Here is a tiny trained network, its code and every weight. The questions are about switching its units off for an input and a class, where a switched-off unit gives its printed mean instead of its output.

import numpy as np


def w(rows, s, z=0):
    codes = np.array(rows[::2]) - 128.0
    scale = np.full(codes.shape[1], s)
    scale[-1] = z or s
    return codes * scale


def norm(h):
    return h / np.sqrt((h * h).mean(-1, keepdims=True) + 1e-5)


def f(y):
    return np.maximum(y, 0)


def log_softmax(a):
    a = a - a.max(-1, keepdims=True)
    return a - np.log(np.exp(a).sum(-1, keepdims=True))


def net(x, mask):
    res = np.array(x, float).reshape(1, 2) / 4 @ E
    u = 0
    for l in range(3):
        y = f(norm(res) @ A[l][:, :-1].T + A[l][:, -1])
        res = res + np.where(mask[u : u + 5], y, B[l][:, -1]) @ B[l][:, :-1]
        u += 5
    return log_softmax(norm(res)[-1] @ U[:, :-1].T + U[:, -1])


A, B = {}, {}
E = w([
[124,154,28,226,220,48,150,37,107,111,135],'x0',
[155,24,145,66,30,162,246,82,255,63,184],'x1',
],0.0062)
A[0] = w([
[83,68,109,170,89,176,48,170,85,253,78,98],'0.n0',
[113,96,28,210,125,15,162,84,135,121,167,87],'0.n1',
[28,141,187,109,127,128,93,192,186,52,72,77],'0.n2',
[164,145,145,17,102,65,137,87,92,151,141,76],'0.n3',
[97,119,69,146,134,126,100,69,136,87,109,3],'0.n4',
],0.0051,0.0022)
B[0] = w([
[195,182,106,74,177,83,119,165,127,86,106,223],'0.n0',
[217,207,2,45,159,63,72,42,138,50,111,254],'0.n1',
[173,84,22,119,158,45,83,126,133,116,188,182],'0.n2',
[128,126,136,196,120,100,162,158,65,193,177,146],'0.n3',
[166,198,155,174,121,164,168,94,107,71,142,165],'0.n4',
],0.0046,0.0056)
A[1] = w([
[75,233,105,147,229,94,77,114,52,152,2,130],'1.n0',
[70,32,157,149,99,151,198,86,172,124,175,47],'1.n1',
[119,112,133,122,133,150,170,64,178,120,165,87],'1.n2',
[108,73,117,98,98,92,114,112,156,135,190,2],'1.n3',
[145,99,136,160,87,163,183,93,175,129,189,77],'1.n4',
],0.0057,0.0013)
B[1] = w([
[43,14,214,189,127,202,186,165,61,141,14,250],'1.n0',
[103,82,141,218,163,117,146,144,85,182,1,170],'1.n1',
[67,61,161,95,130,156,89,135,87,136,163,159],'1.n2',
[122,229,115,175,123,123,58,97,132,122,46,155],'1.n3',
[35,110,144,169,190,108,108,148,30,124,173,166],'1.n4',
],0.0071,0.011)
A[2] = w([
[150,255,96,224,183,96,106,127,51,136,22,14],'2.n0',
[115,130,138,168,198,146,92,103,135,180,58,36],'2.n1',
[240,167,155,76,89,137,88,205,137,198,227,3],'2.n2',
[73,72,123,203,166,157,195,102,110,171,82,53],'2.n3',
[115,196,101,121,186,166,66,149,24,137,129,38],'2.n4',
],0.0053,0.00043)
B[2] = w([
[75,81,204,94,57,159,100,226,167,194,188,247],'2.n0',
[57,116,197,92,99,139,94,108,123,93,192,208],'2.n1',
[172,255,80,135,86,52,102,45,221,120,176,154],'2.n2',
[223,227,166,110,125,139,103,234,156,204,123,254],'2.n3',
[144,30,153,168,163,175,231,107,94,168,96,193],'2.n4',
],0.006,0.0085)
U = w([
[174,238,115,98,91,103,113,128,186,129,170,122],'0',
[131,122,41,131,150,105,150,45,124,28,155,130],'1',
[85,97,172,149,130,147,130,168,94,166,78,141],'2',
[88,239,62,167,113,252,205,113,131,94,183,2],'3',
],0.018)

Each question gives the input, the list of numbers given to net, and the class t.
The units are the neurons (one row each of A and B). Each row of codes is followed by its name. A weight is (code - 128) times the scale printed after its matrix; where a second scale follows, it is the last column's (A, B and U).
mask holds one flag per neuron, layer by layer. A switched-off neuron (its flag False) gives its mean, the last column of its row in B, instead of its output. The means were averaged over made-up inputs and are rounded, as every weight is.
A unit's drop is (log p(t) with every unit on - log p(t) with that unit switched off) / (log p(t) with every unit on - log p(t) with every unit switched off).
The circuit of an input: a set's keep is (log p(t) with only the set's units on - log p(t) with every unit switched off) / (log p(t) with every unit on - log p(t) with every unit switched off). Starting from the 12 units with the biggest drops (on a tie, the unit counted first), units are removed one at a time, each time the one whose removal leaves the highest keep (on an exact tie, the one counted first), for as long as the keep stays at least 0.8.
units of the circuit, in order: the units of the circuit, biggest drop first
unit that matters most: the unit with the biggest drop
k most important neurons: the k neurons with the biggest drops, biggest first
top k neurons in layer l: the k neurons of layer l with the biggest drops, biggest first
drop when u is switched off: that unit's drop, to one decimal
input [7,2], class 1: unit that matters most : 0.n1
input [-3,-1], class 0: top 2 neurons in layer 0 : [0.n2; 0.n1]
input [3,6], class 1: 3 most important neurons : [1.n0; 0.n1; 2.n0]
input [1,2], class 1: units of the circuit, in order : [1.n0; 2.n3]
input [3,1], class 1: 3 most important neurons : [0.n1; 1.n1; 2.n3]
input [-8,-2], class 0: units of the circuit, in order : [1.n0; 2.n2]
input [4,7], class 1: 2 most important neurons : [1.n0; 0.n1]
input [8,1], class 1: 2 most important neurons : [0.n1; 1.n1]
input [0,0], class 0: top 2 neurons in layer 1 : [1.n2; 1.n4]
input [2,2], class 1: 2 most important neurons : [2.n3; 1.n0]
input [5,8], class 1: 2 most important neurons : [1.n0; 0.n1]
input [-7,2], class 0: 3 most important neurons : [1.n0; 2.n2; 0.n2]
input [-3,0], class 0: drop when 1.n0 is switched off : 0.8
input [-4,0], class 0: units of the circuit, in order : [1.n0]
input [8,2], class 1: drop when 0.n1 is switched off : 1.2
input [-6,0], class 0: drop when 1.n0 is switched off : 1.0
input [5,2], class 1: drop when 0.n1 is switched off : 0.1
